Each row is followed by its group, which names the range that a hidden value of the row falls in. A new part has a new value, new ranges and new names.
[ 140  -66  110  -16 -216  -96  -58  216 -401   76  -45 -154 -144 -224
    9  143 -188  100    9  147 -257 -257   56 -270 -151   55 -369  -15
 -269    9   95  160   53  295  223  -33  -82  165   54]	J
[ 269  -85   33  212 -244  132 -216    3 -387   36   24  139 -136 -162
  220   43 -226  297  -91  269 -360 -159  -39 -142 -134  -76 -348  -40
 -341   30  235  134    0  -13   68  -35 -189  146  198]	Y
[-302  228   62   29  -45   11  215   84 -142 -307   -8  182  -18  198
  -65 -119  119  -84  229  -18  218   10  163  169  -52 -194  133   79
   76 -247  320  148  -65  -23  172   30  327  -84  165]	C
[ -68  153  -15   -4 -247 -471  344  309 -163   55  -27   42 -166  -49
 -135 -146 -119 -151    9   18   98  -13  315 -232  -69 -211  -91   87
 -168 -292  572  181   32  154  287 -140  166  101  397]	C
[  36  -15  491  195  126  125 -205 -170 -231  -18   14 -337   69 -222
   78  171  -57  223  -42   13  -12  -73  146 -206  -46   -9 -602  -39
  -68 -135  413  155  -95 -204  134  209 -222  227   24]	T
[ -75  -96  354   56  300 -201 -180  -27 -135   -7   37 -340  -43 -175
   93  205 -186  -43  -22   -9  228  196  139 -158   11  305 -350  -39
  -37 -121  194  -78 -152  -62  -92  204 -302  154 -220]	D
[-115   30 -194 -104 -197  -38   17 -175 -274 -229 -253  224   28  350
 -162 -194  138 -214  106  142    5  -92   16  -64 -111 -302  389   92
  281 -249 -430   75  154  134  108 -162  129  -93 -121]	C
[ 106    2  251  305  -10  293 -315  -74 -312 -135   32  191  -54  -81
  287   79 -285  148   44  251 -157   44   57   13  -39  -23 -352   -7
 -269  -43  371   40 -154 -311  -27  184 -168   93  163]	Q
[-181   13  401   47   62  104 -123  359 -250 -116   96  123 -106 -213
   84  161 -280 -146  139  140  209   75  222  -58  -67  160 -372  -39
 -244 -158  347  -81 -211  -20  149  192    7   21  -25]	W
[ 148 -119 -238  -54  -29 -162 -186 -147   97 -151 -238  -91   81  205
 -112  -40    2  136 -157   58 -174 -142 -178 -260 -166   61  338  -32
  107  -84 -400  -20  193  213  -60 -204 -147   -5 -335]	C
[-253  124  -13   35 -106   77  199   56 -191 -163   93  221  -78   40
   79 -116  181  199   20   12  153   -8   72  161 -100 -218    0   21
  -45 -205  417  159  -99   62  133  -42  191  -23  174]	D
[  27  -80  159  197  374   21 -374 -193  218 -163  -58 -300   55   67
   48   92 -122  291  -63  -28 -100  -22  -69  -47  -65  158 -188  -31
  -60  -76  133   22  -89 -256 -109   67 -398  140 -230]	J
[ -86 -180  332    8  197  251 -460   80  108 -265   14  -11  111  -57
  -57  126  -61   30   70   79  115 -125  -66  -93 -157  213 -161 -132
   30  -40 -344 -165  -37  -52  110  -13 -162  -51 -524]	Y
[  11  -30   23  142 -206   70  119 -144 -441   51  232   20 -168  -79
   34 -121  322  491  -38   52  -93 -260  -48   89 -165 -321 -396  -74
   18  -90  251  355   12   26  231 -161  -61  114  237]	T
[ -65  290 -217    6  -61    0   76  -29  -22 -437 -436   56  132  408
   28   23 -186 -129  150   30 -182   17   35  -27  -31   11  606  180
  -61 -145  168   83   63  140  -98  167  347  -72   61]	Q
[-146  -11  387   67   54   51 -101  352 -232  -87  155   98 -131 -213
   32  120 -219  -87  135  121  207   23  198  -55  -85  135 -417  -69
 -202 -149  324  -42 -182  -35  186  121  -21   23   -8]	P
[-124  164  -91   50 -226  -80  253  -33 -213 -112  -42  207  -46  146
  -66 -221  162   88  -10   46   54  -64  137  -22 -102 -392   81   68
   51 -310  367  227   26   28  198 -123  190    7  302]	P
[-378   -8   -5 -108  186 -259  -33   25  -54 -175 -172  136  -90  363
 -318 -199  -24 -503  203   62  331   98  216  -31  -51 -196  201   93
  299 -460 -305  -64  -26  -88  121  -96  -95  -60 -244]	P
[-139  281 -149  -19  -82 -300  354  -71  -78 -271 -189 -184   41  270
  -70  -68  129  -14  152 -152   25  -16   94   37  -13  -92  357  156
   91 -138  315  260   91  184   45   19  357   13  199]	Y
[  35  -42  176   64  129  -45 -271  569  127 -162  -13  -45 -123 -168
   69  259 -547   -9  106   94 -122  -66   39 -144 -126  477 -191  -65
 -520   59  276 -130 -115  125   49  101  -74   43 -149]	Y
[-275  114 -177   32 -107 -173  208  -29  112 -212   46  275  -55  292
 -198 -401  310   31   93  -47  191  -84   86  174 -112 -474  214   78
  178 -296  137  196   50 -102  255 -358  165  -65  167]	Y
[ -51   42 -294 -181 -377 -293  220 -116 -213  -94 -212  169   27  192
 -148 -253  221 -132  -72   77   41  -80   46 -199 -124 -347  415  102
  218 -227 -255  115  229  334  156 -323  201  -42   13]	W
[  23  -31 -198  -98  110 -578   22 -347 -137  -83 -310 -369    7  341
 -183  -53    7 -274   24  -32   43  106   27 -228   12   53  369  111
  361 -191 -425   41  183  141 -165  -59 -173   71 -252]	C
[-174   46 -236  -53 -108  -19   33 -253 -247 -212 -218  263   -2  390
 -102 -233  166 -124   45  130   41   -5   13   23  -91 -354  385  102
  279 -318 -279   83   75   33   22 -132   43  -75  -68]	W
[-226   30  227  -17 -135  -88  137  219 -312  -72  223   51 -165 -134
  -76  -73  158  -28  234   20  200 -146  158  113 -101 -155 -353    5
  -14  -79  152  190  -44   81  361 -138  134   28  121]	J
[ -96 -100  445   78  261  -81 -358  111 -124 -138   30  -38  -43 -112
   54  152 -352 -360  172  145  274  224  198 -108   20  281 -304  -17
  -48 -110  -32 -212 -166 -224  -24  175 -246   39 -259]	P
[ -83   72    4   34 -149  -91   12  557 -212  -77  -56  317 -254  -13
  -23    7 -447 -216  160  217  -79  -55  210 -104 -123    9 -102   37
 -417 -194  367    7  -92  118  207    6   87    9  200]	C
[-198   78  -61  -55 -287   54   72  354 -222 -201  -11  392 -149   75
  -78 -143  -36 -137  242  158  -30 -208   99   88 -162 -238   42   67
 -165 -114   22  118   18  171  340 -198  267  -77  126]	T
[-253  104 -176 -109 -228 -424  285  253 -192  -55  -38  171 -237  171
 -238 -286   52 -296  240   46   81 -122  221   45  -91 -363   72  163
    2 -233   47  218   70  163  347 -322  162   15  237]	J
[-169   74 -161  -56   39 -332  132 -223  131 -155 -185  -60   83  278
 -168 -223  195  -42  -98  -87  190   71   82 -116  -57 -232  343   92
  268 -339   23   77   85   24   20 -180    4   10  -68]	W
[-174   10 -262 -142  -91 -395  276 -416 -297    8 -194 -154  -22  302
 -205 -243  390  -27  -99  -61  139  -10   58 -125  -65 -388  273  101
  447 -371 -212  223  162  202   51 -199  -37   73  -58]	D
[ -49  183   98  146  101 -140  117 -116 -385  -44 -169 -245  -80   21
  229  170 -254   42   -5   16  -52  207  202  -84   62   73 -133  121
 -196 -203  702  163 -155  -19 -160  384  -44  202  261]	D
[ 151 -216  298   82 -132 -171 -264   81 -372  161   99   78 -146 -305
   51   16 -260 -148  -71  274   61   33  174 -331  -76  -14 -517  -61
 -133 -111  -16  -69  -21  -72  153  -97 -337  146  -17]	P
[-173    5   67  -17  290 -155 -177 -374  -72 -262 -251 -161  113  318
  -45   -1   -8 -284   91   11  219  234   68  -43   42   54  269   99
  345 -246 -300  -83  -18 -138 -201  130 -162   -2 -342]	W
[-149  132 -179 -126   12 -258  173  -66  339 -325 -168 -118  201  218
 -115 -105  241  109  -92 -185  184   10  -45  -75  -95   24  544   47
  184 -151   36   29  119  248  -12 -170  250  -86 -179]	W
[  76  211 -490  -52 -116 -182  194 -196   16 -368 -370 -119  115  447
    6  -21   76  196   -9  -66 -271  -78 -198  -17  -90   73  782  113
   79  -24  -40  166  200  370 -207  -19  296  -74  -25]	C
[ 116 -138  187  185  -67   18 -122 -303 -552  183  112  -63 -133 -214
  222   28   12  297 -202  176  -43   41   56 -146  -55 -156 -532  -53
  -48 -147  273  146  -85 -115   -9   58 -372  228  123]	D
[ -62 -173  403   43  172  190 -396  -43  -36 -156   75   -4  100 -170
   59  119  -38   46  -50  108  224   42   11 -135  -99  166 -277 -122
   50  -97 -146 -172  -99 -116   33   45 -231    3 -398]	W
[  73   47  454  206  162  196 -210 -174  -40 -170   37 -393  168 -225
  187  233   -4  416  -51  -61  -56  -70   21  -93  -43  161 -447  -43
 -125   32  482  145 -103 -150   29  227 -110  172   -8]	J
[ 390 -143    7   67  -31 -229 -299 -254  -84  -46 -189 -396  101  -87
  140  186 -196  173 -165   73 -288  -42 -142 -362  -56  303   -4  -19
  -78  164 -196   -1  168  150 -180   -8 -261  161 -225]	Y
[-137  229 -117  -20  -32 -387  390  102 -228  -82 -126 -178 -123  159
  -82   -8  -29  -24   66  -86   53   38  176  -68  -33  -22  140  104
  -27 -264  497  224   -8  228   37   95  190   72  250]	P
[-156  120  -55    5 -178   51  129  264 -191 -232   80  329 -111   20
  106  -48  -12   60  115  101   77   -9   32  152 -114  -22  113   15
 -173  -66  269   56  -74  168   94  -48  269 -100  136]	W
[  35   21 -310  -53 -133   19  -49 -103  172 -295 -243  111  145  298
 -113 -134  141  228 -123   27 -159 -200 -183 -124 -198 -108  511   -3
  103 -133 -226   53  185  220   26 -235  113  -97 -199]	C
[ -48  -51  499  231  157  213 -275  -90 -193 -100  156  -75   11 -189
  118   98  -56  149   57   74  123    7  120  -16  -43    1 -565  -71
  -60 -107  315   52 -163 -327  116  154 -204  121  -20]	Y
[-236  -50   88  -86  285 -260 -127  -44  149 -262  -65 -111   43  215
 -183  -41   40 -260  133  -53  349  127   49  -11  -37  148  214    9
  287 -196 -332 -132   -9  -27  -35  -62  -92  -74 -419]	P

New part:
[ 399  -42   92    3  359  178   -5 -104  265 -271 -301   47 -333   64
   24   93 -133  215    1  -13  201  447 -123   57  103  191  192  106
 -363  147 -345   69  -69   18  106  132  -64   -9  -72]	ZG
[  57  347  -23  -48  355  167  359 -219   12  204 -176  -30 -446  -91
   86 -140 -103 -126 -270 -120   98  123 -196   50   -1  -21   38  217
 -268  371 -250 -155  204  362 -485  127 -136  259 -264]	QC
[ -51  312 -228 -140   48   69 -120   72  -23   14 -153  364  -50 -166
  121  161  -31  142  -99 -183 -232   36  146  200   44  136  100  123
  -19   86   46 -101   65  219  -14   57  -34 -170  -95]	Dl
[ 188    6  -13   54   61  -47  -95   58  115  -91   30  136   18   47
   91  104   55  178   96   39   -4  130  -90  -80   43  171   -6   51
   20  152 -179   35   47 -125  126  114   87  -90  -58]	Rz
[  76    6   58  -14   11  -36  132 -115  167   20 -135 -149   24 -113
   29   21  -22 -154 -112 -160 -139   78 -294  297  225 -126 -221  368
   34 -187   41   14  -98   -3 -236  -30  -49   16  107]	ZG
[ -78  -18  188  141 -386 -325  471  -87  251  -69  116 -355  249  -19
   84   30  229 -247  164  -46   -7  -67 -645  158  197 -225 -711  392
  586  -94  126  522  -47 -457 -291 -274   -8  143  192]	DT
[-176   -6 -238  -19 -577  -42 -145  258  -91  346 -120  323  521  -53
   48  -31 -276    3  153   52 -257 -118   18  -25  -75 -238 -215  325
  231 -375  512  406 -329   33  119  215  -91 -143  615]	BS
[ 205 -140  178   23  -67  158   26   -6  155 -136  -94 -227  121   17
 -170   81  -31 -137 -111   67  -72  179 -224  245  303 -158 -135  240
  -41 -267  165  132 -184 -161   86  -60   90    9   80]	BS
[-262  375 -329 -136  -59  286 -250   34 -342  133  -44  498  119 -157
 -104  217  -63  -40 -205 -201 -410 -148  163  243  264  133  119  -43
  -29  -45  378 -340    0  194  -74  170  -16 -282  -70]	BS
[-287  127   12   47 -459 -101  174  -22 -173  141  293 -162  469  -72
 -129   99  251 -415  -88  -79 -358 -361 -403  254  395 -208 -579  190
  560 -233  496   20    9 -343 -285 -183  122  -37   64]	PH
[  46  138 -108 -179 -394 -277 -142  272  -89  115 -185    6  397   -5
  120  -59   71   50  150 -136 -229 -125  -64   67  -11  -94 -391  310
  269 -247  171   89 -184 -340   26  -12  -69 -210  388]	NM
[ -39  309 -190 -112   77  290 -297  152 -177  -92   37  383  -18  -74
  -74  292   71  135 -166  -25 -261   10  228  129  198  212  234 -130
  -85  186  108 -294  123  109  193  111  137 -212 -342]	Dl
[-132 -121  276  132 -672  -83  455   51  166  -57  200 -605  445   48
 -199   74  213 -470   52  186  -66 -119 -680  268  372 -546 -831  454
  654 -305  486  672 -178 -579 -128 -331   85  265  196]	BS
[  24  109 -113  -36  -87  200 -471  392  -70  -77   53  646  189  -95
   77  309  -79  382  -12  128 -261   57  480 -139  -38  261  456 -212
 -111   94  188 -106  -36  305  594  209  242 -315  -37]	NM
[ 322  -25  -21  -64  285    6 -133  -37  110  140 -235   31 -102  -44
  104 -108 -164   76 -123 -105  -72  186  -22   55   15   46  123  267
 -328  -65 -236 -262  -57  188  -85  229  -30  -57   83]	Rz
[  48   66  229  115  -57  -90  309  -70  169 -218  198 -250  -11   15
   15  155  295 -121   12   19   39   22 -454   77  262    3 -348  101
  301  210  -83  145  128 -314 -132 -184  124  122 -219]	PB
[  85  -14 -109  -70 -259 -436 -122  100   49  208 -257  313  440 -128
  318 -132 -139  158  174 -281 -261  -72   38   16 -161   96 -178  294
  178 -416  160  104 -233   -2  -22   15  -77 -356  675]	PH
[ 353 -109    6  -71  250  211 -320  129  169   30 -338  298  -84  -92
   89   27 -358  267 -135   11  -88  336  283   19  -51   85  470  159
 -522 -143  -84 -144 -214  468  306  297   23 -145  181]	PB
[ 299  268  240  -21   81  153  111  263 -224   86  -12  -57 -106  209
   -6 -245   52  105  -42  292  270   86   58 -570 -230   79  136 -213
 -299  497 -204 -104  127  -61  149  156  162  165 -161]	Dl
[  34  283   83   28  216  632  -16   52 -378  135  108  131 -198   98
 -302    1  -91 -134 -342  261   43   47   66 -259  175   42  364 -303
 -469  400  100 -399  112  248   30  329  169  147 -393]	DT
[  18  -71 -133   91  -36 -210   38 -171  214   28   16   28   84  -37
  123  106   29  -26  139 -162 -111   37 -423  191  207   21 -345  359
  255  -75 -109  137  -29 -208 -249  105  -97  -65  126]	PB
[ 176  -52  -40   -7   12  161  -59   76  225  -55 -159   83  -59  -20
   13  124 -169  117  -24   98   -7  261  -33  123   59  -71   65  270
 -108  -15  -20  247  -95  126  175  126   -7   34   14]	Dl
[-169  100  -35  -81 -204  148   -3    8  -74  161   85 -197  212 -169
 -171  146   67 -383 -309  -96 -421 -179 -235  463  447 -326 -299  362
  180 -282  390 -204  -64   22 -235  -25   56   29  -61]	PB
[-135   92   40 -130 -255  494 -399  334 -212  -56  245   -3  356 -176
 -376  411  126 -246 -471  141 -600 -164  229  449  555 -238  113   11
   33 -305  658 -410  -71  134  368  -56  390 -141 -319]	NM
[ 185  210  -59  -26  315 -158   90  -91  111   75 -223  298 -278  -68
  342  -78  -95  255   51 -209   98  163  -50 -160 -182  295  131   99
 -195  331 -418 -113  104  244 -203  197 -136  -50   35]	NM
[-173  433 -312  -65   -8 -117  -29   24 -207  261   41  434   84 -153
  198  -13   68   65  -60 -200 -272 -195  116  -30  -93  209  -32   24
  139  195   46 -203  235  150 -217   79   17 -173  -88]	Qh
[  13  239  -63 -117  -73  373   36   67 -186   95  -47 -214  -28   59
 -284   20   17 -250 -253  118  -95   11 -144  197  270 -253 -163  193
  -71   50  189  -63   26 -116  -96   69   17  155 -252]	QC
[  33  180   40    3  214  158  308 -147  324 -201 -143   84 -416 -154
  134  242  -53   64 -133  -83   89  274 -187  260  127   39   62  227
  -46  313 -174  229  119  325 -131  -54  -87  174 -283]	Rz
[  44   21   44   47   45  194  -74  -24  -27  -19  167  -70   54   -9
 -157  166  100 -157 -176   46 -181   -2 -198  152  363  -27  -65   70
    0   14   76 -229   41  -80  -36   91  159   -3 -224]	PB
[  26  174 -287  -55 -165 -385    0   66  152   94 -226  370  167 -108
  364  -36  -46  274  243 -213 -120   34   21   22 -252  155 -207  307
  265  -38  -62  352    5  -47  -39  -11 -129 -217  314]	Qh
[-155  182 -126  154 -381 -279   64  206 -132  243  339  238  385   62
  171  -60  182   57  255  152  -81 -246 -130 -410 -185   66 -318  -15
  462  253   89  250  166 -270    2   96  159  -38   82]	QC
[  30    7 -251    7  -27   55 -205   48   62  131  -55  306   62  -29
   72  113 -159  129   53   -3 -140   83  -29   45   49   35   22  222
   -8   -4   -6   64  -53   99   46  294  -49 -101   84]	Rz
[  43   64   95   87 -301    6  200  172 -130  318  -43   57  209  121
   46 -265 -184  -36  112  227  146  -21 -138 -448 -221 -153 -135   86
   -6   88  153  321 -137   -7    0  217  -15  146  374]	BS
[  -2  425   -2 -162   35  122  127   58 -167  -38 -157   54 -163  -27
   19   44   88   -1 -118 -124  -13    5  -69   46   96   72  -59   18
  -56  284  -20 -142   81  -11 -148   -3  -73   12 -169]	PB
[-178  196 -127 -126 -363  339 -102  214 -264  198   89 -127  245   -6
 -296  122   24 -306 -233  139 -305 -176 -101  243  338 -374 -252  234
  139 -123  470  -55  -69  -97   -9  101   61   80 -113]	Rz
[ 234  -22  146   67    8 -257  240  -26  356 -174 -204   25  -71   -4
  280    0  -16  207  221  -73  185  255 -263  -65 -106  111 -159  236
   83  106 -258  411  -72 -103   -7  -54  -83    9  224]	ZG
[  92   81 -116   -7   71   21 -248  102   76 -133   17  358   34  -60
  105  248   38  249   31  -44 -164   99   97   46   89  257  146  -11
    7  111  -68  -80   52   40  215  108  109 -228 -109]	Rz
[ 139   68   77   76   37  -65  156   46  119   80  -62  140  -90   17
  207  -65  -94  147   94   61  151  133 -132 -273 -155   75   17   98
  -64  270 -198  169   10  125  -20  177  -25   91  100]	PB
[  73  -44   40   45  -70  -78  205 -106  243  -13   -3 -248   -1  -22
   28   74   56 -147   -6  -37  -32   79 -444  244  228 -177 -376  417
  212  -38  -57  215  -13 -168 -219  -29  -47  136   -6]	Rz
[-203  137  -39   10 -551 -249  172  209 -113  399  188 -184  501  -62
   53 -155  129 -291   12   58 -275 -336 -256  -14   -9 -376 -576  379
  496 -173  372  204  -17 -206 -216  -54   83   93  245]	QC
[  32  333   81    5  204  252   77  -14 -317  161   76   91 -121   32
  -88  -95   46 -111 -227   28  -11  -55  -46 -235   92  133  142 -200
 -270  347  -31 -446  153  106 -187  196  111   49 -244]	DT
[-202  314 -263 -105 -105  302 -124   -8 -307   93  -48  387   75  -55
 -143  196  -80  -64 -156 -113 -251 -102   37  191  268   90   33  -32
   10   12  343 -154   -1   91  -70  144  -52 -175  -63]	PH
[ 128  -27  -70    7   64 -118   20 -102  284 -108 -188  112  -58  -78
  166  133  -62  123   92 -176  -47  196 -227  215  115   86 -122  317
   58  -50 -147  174  -81  -24  -81   51 -118  -93  129]	PB
[  50   82  -19  -29 -182 -181   46  100   21  159 -139   69  188  -37
  158 -100  -54   28   95  -82  -83  -15 -137  -55  -62  -51 -210  256
   98  -84   48  122 -127  -58  -90   85  -68  -59  323]	ZG

Next part:
[-137  112  342   33 -121    4 -133   74 -148 -396   13 -222  -14  318
 -193 -103  -57  233  198  192 -131 -131 -343  214 -214 -168   38   16
  -30 -220  351 -122   66 -387 -141 -156   85  -75 -112]	G
[-225  131  239   -7 -100 -132 -238   54  -25 -305  -27  -28   34  234
 -260  -34  -17  185  111  180 -105  -30  -68  178 -188 -165  -86  312
  -69   12  286 -110  228 -370 -112   -6  256  -48  -88]	A
[-450  -62 -218  217 -380   13 -264  170  133  146  262   65   91  281
  -24  210   -9  390  -40 -324 -307 -227  -26  162   67  -38  -83  -29
 -289 -152  345 -189   81  162 -355  690  551 -402 -290]	S
[ 449 -232 -595  -55 -195  580 -278 -601 -178  281   97  306 -323   99
  -12  235  -34   55  159  -66  -35  325  327 -108  337  175  251 -166
   22  -33 -249  -14 -137   63   55 -663 -271  516  351]	G
[-228 -330  147  280  -72  236 -179   90  -30  518   65 -319 -320   52
 -188   92  294  223 -137 -253 -155   55 -316   49   28  305  309 -397
 -115  -42  226  131  -72  -73  198  331  301 -309  -51]	R
[-225  145  493   57 -187 -551  198  269 -218 -211  -81  110  224   30
   60  -96 -418 -202   52  192  183 -214   38  192  118   64   36  -14
  -30  188  175 -250  173 -326  226  237   65  272  -53]	S
[-254  156  626  -21 -144 -426  154  282 -180 -336  -99  -77  257   67
    5 -121 -323 -137  150  259  133 -167 -138  197   29   58   93 -103
    3  134  209 -159  220 -379  154   44    1   86  -67]	R
[-410 -126 -144  156 -373   51 -271  169  141   84  256  -51  142  303
   -4  115  -39  402   27 -291 -321 -249 -216  212  102  -31   39 -144
 -348 -245  273 -167   51  142 -316  478  423 -417 -328]	R
[ -57  175  -16 -115 -232  439  370 -105 -438 -158   17  113  125   58
  -60  748 -188  -99    3   39   98  381  551 -397  -44   55 -343  -72
  272  182   80 -162  183 -125 -414  129 -206 -138  273]	X
[ -23   34  372   11  -84  -82  223  137  -61  126 -137 -340   70  -36
 -145  -45  -65  153    4 -214 -136  -94 -260   76  112 -267  113  149
  -71 -172   47   45  -21 -417   31  -83 -104 -203 -181]	G
[-170   -8  500   41 -142 -610  222  319 -301 -262  -69  173  339  121
  112 -130 -550 -284 -107  174  150 -254   60  215  200   97   97   -5
 -150  172   42 -398  116 -343  288  252    3  399  -82]	H
[ 384 -152 -848  -40 -432  299 -304 -692  -94  509    3  619 -275  -61
   25  345   14  -17  110 -143  -66  220  661 -151  516   20  189  146
   -8  177 -318  -43   34  269   63 -619  -96  661  374]	A
[-169  -23  521   48 -120 -593  202  313 -299 -279  -69  133  310  156
   99 -143 -533 -282  -96  190  135 -266   14  230  178  103  102  -37
 -145  141   53 -400  105 -352  294  221   -8  383  -92]	X
[  41 -296  -66  160  174  515 -301  -30  -66  363  207 -158 -356  185
 -275  143  254  288 -107 -155  -71  400   22  -58  -83  430  118 -277
  -13   31  141   99 -170 -257  118  358  311 -127  142]	S
[  -2   14  175   17 -163 -197  113   56 -107  134 -161 -162   54   68
 -221   46   34  140  -63 -146 -229 -135  -37   33   97 -368   11  353
  -94  -89   14  -91   50 -355   -3  -85   85  -52 -136]	X
[-174   14  547   24 -112 -541  191  303 -257 -313  -63   83  309  150
  108 -149 -516 -266  -21  195  131 -253  -25  234  172  111  113  -95
 -105  124   77 -350  118 -349  258  153  -45  318  -89]	V
[ 379 -221 -583  -28  -48  553 -341 -525 -114  357  132  300 -376  100
 -159  258   61  114   78  -62   10  469  449 -146  203  250   79  -24
   21   85 -200   12 -113  -58   96 -321  -28  437  351]	S
[-226  161  250    0 -111 -151 -214   68  -22 -302  -23  -25   44  220
 -233  -37  -29  180  128  171  -99  -51  -58  181 -175 -166  -87  291
  -46   13  304 -106  225 -360 -120    8  251  -49  -87]	A
[ -43  154 -341 -260 -321  375  244 -589 -209  173  -78  287 -160 -353
 -212  639 -388 -164  306  195  569  708  528 -353   46   82 -487  214
   27  260 -260   36  296  -86   13 -175 -367  252  272]	S
[  14  138  -90 -183 -317  551  424 -406 -469  -59  -33   74  -95 -167
  -91  662 -378 -157  244  190  426  547  306 -370  -28  109 -308 -172
  170   70  -81  -43  138 -115 -157 -226 -524  110  295]	G
[-288  181  519  -29 -123 -308  -27  208  -86 -347  -89  -63  188  121
  -95  -57 -147  -28  161  246   25  -94  -76  173  -70    0   34   34
   38  151  284  -97  297 -352   25    8  124  -40  -44]	V
[ 204 -335 -298   15  137  642 -384 -258 -140  240  184   48 -311  237
 -280  242  191  220  -96  -56  -75  530  236 -134  -27  374   98 -119
  -28   74  -53   19 -116 -214   48    1  147  103  269]	H
[ -32 -358   59  147  176  498 -306   63  -67  319  179 -278 -272  229
 -285  125  316  298 -146 -154 -157  345 -109  -41  -97  428  202 -347
  -52   10  148   99 -133 -257  100  324  322 -266   91]	V
[  47 -169 -217  211  -58  310 -182 -462  -18  329 -132  330 -439    1
   57  336 -106 -242 -271 -397 -195   21  353   11  326  -16  117  213
  100   18   25  -15   39  100    1 -359 -367  193  136]	A
[ -60   -9  510  -30  173  102  120  206  112   70  -72 -412   97  -81
 -137 -147 -142  192  -15 -300  -67  103 -343  133   75  -83  153  120
  -86 -161   60  207  -36 -536   47   22 -186 -390 -206]	G
[-199  164  452   -1 -118  -65  -87  144 -119 -419   -5 -209   71  223
 -146 -128 -113  179  245  231  -37  -96 -329  218 -186  -83   68  -40
   -1 -118  361  -66  136 -397  -90 -105   71 -100  -92]	G
[-246  194  622    4 -166 -278  106  261 -196 -412  -56 -145  200  100
   -7 -148 -283  -16  220  268  106 -162 -275  219  -64   24  130 -161
   29   18  324 -106  179 -382   55  -10  -12    8  -66]	G
[ 174  -70 -744    2 -719   -2 -187 -588   16  569  -75  550 -121 -163
  186  290  -36  -44  226 -238 -148 -140  444  -33  696 -152  303   41
  -80   91 -258  -37  144  486   32 -674 -110  499  180]	R
[ -51 -354   62  155  143  490 -301   58  -73  336  177 -298 -290  219
 -292  126  333  306 -122 -136 -147  332 -143  -40 -106  428  214 -379
  -50    5  163  107 -127 -240  111  319  331 -269   87]	V
[ 369 -160 -834  -62 -453  262 -292 -686  -88  525  -28  622 -232  -91
   25  358   24  -36  100 -144  -75  217  668 -162  544    0  208  171
  -20  208 -350  -34   75  283   75 -649  -99  643  371]	H
[-266  221  504   22 -186 -494  136  243 -146 -244  -94   80  213    2
   17  -80 -332 -146  131  218  169 -159   37  181   56   40   16   24
   27  217  236 -159  248 -327  156  179   96  165  -34]	S
[-205  135  228   -3 -100 -120 -229   56  -33 -298  -22  -30   34  240
 -251  -25   -7  193  105  164 -123  -39  -53  168 -180 -174  -82  306
  -54    4  289 -112  214 -367 -129  -10  253  -50  -80]	A
[ 126 -226  -83  213  -22  432 -112 -419 -112  202  -83  126 -445   93
   95  217 -182 -188 -192 -360 -195  -31   51   73  288   11  236  -49
   80 -204   46  -29 -113   26   11 -492 -534  164   88]	G
[-159  106  326    3  -78  -39 -191   67  -81 -395    1 -186    7  335
 -210  -82  -28  191  185  197 -159 -112 -248  212 -191 -151   -3   78
  -25 -146  314 -129  128 -382 -137 -163  120  -84 -109]	R
[-247  202  681  -10 -153 -350  180  317 -196 -388  -78 -134  266   59
   37 -144 -316  -83  192  244  122 -177 -219  204   -1   52  145 -178
   48   80  287 -110  190 -392   89   24  -37   14  -61]	G
[ 111 -188   56   57  365  475 -282 -195  129   12  -14  104 -190  175
  -28  134 -143  -59 -308 -423 -266  224  238   79  174   70  102  284
   68  -39   18   55  -32 -277 -115 -217 -352 -100   54]	H
[  92 -160  296  -13  457  469 -199  -20  188  -84   31 -206  -83  187
  -77  -52 -174   79 -163 -381 -218  230  -88  154   94   81  123  136
    7 -182   30  128 -105 -468  -83 -172 -367 -288  -82]	R
[-211  134  329  -32  -88 -107 -194   77  -43 -387  -24 -118   66  282
 -209  -48  -43  145  184  219 -115  -72 -145  188 -170 -128  -42  137
  -18  -37  292 -119  216 -362 -119 -112  159  -86  -90]	V
[ 122 -192  156   33  421  499 -253 -149  156  -56    6  -44 -169  229
  -28   64 -167  -28 -242 -416 -282  191   88  123  152   64  107  185
   60 -147   23   61  -80 -340 -121 -263 -415 -181  -15]	V
[  10 -266  -23  154  167  488 -287   21  -44  376  199 -189 -318  157
 -276  131  284  312  -94 -168  -78  394    4  -60  -85  426  135 -283
   -3   55  162  135 -149 -266  107  395  348 -190  131]	S
[ -37  -85  375  -62  364  160  -98  170  240   74  -44 -223  114   -4
 -182  -88  -91  163 -190 -380 -158  248  -41  109   89  -13   72  373
  -94   -1  -11  188   27 -554    3  120  -79 -382 -150]	H
[-267  221  504   19 -183 -484  137  265 -143 -255  -83   79  238   14
   24  -74 -331 -133  118  201  150 -165   44  178   59   36   16   25
   26  212  242 -164  243 -327  127  198  104  139  -39]	S
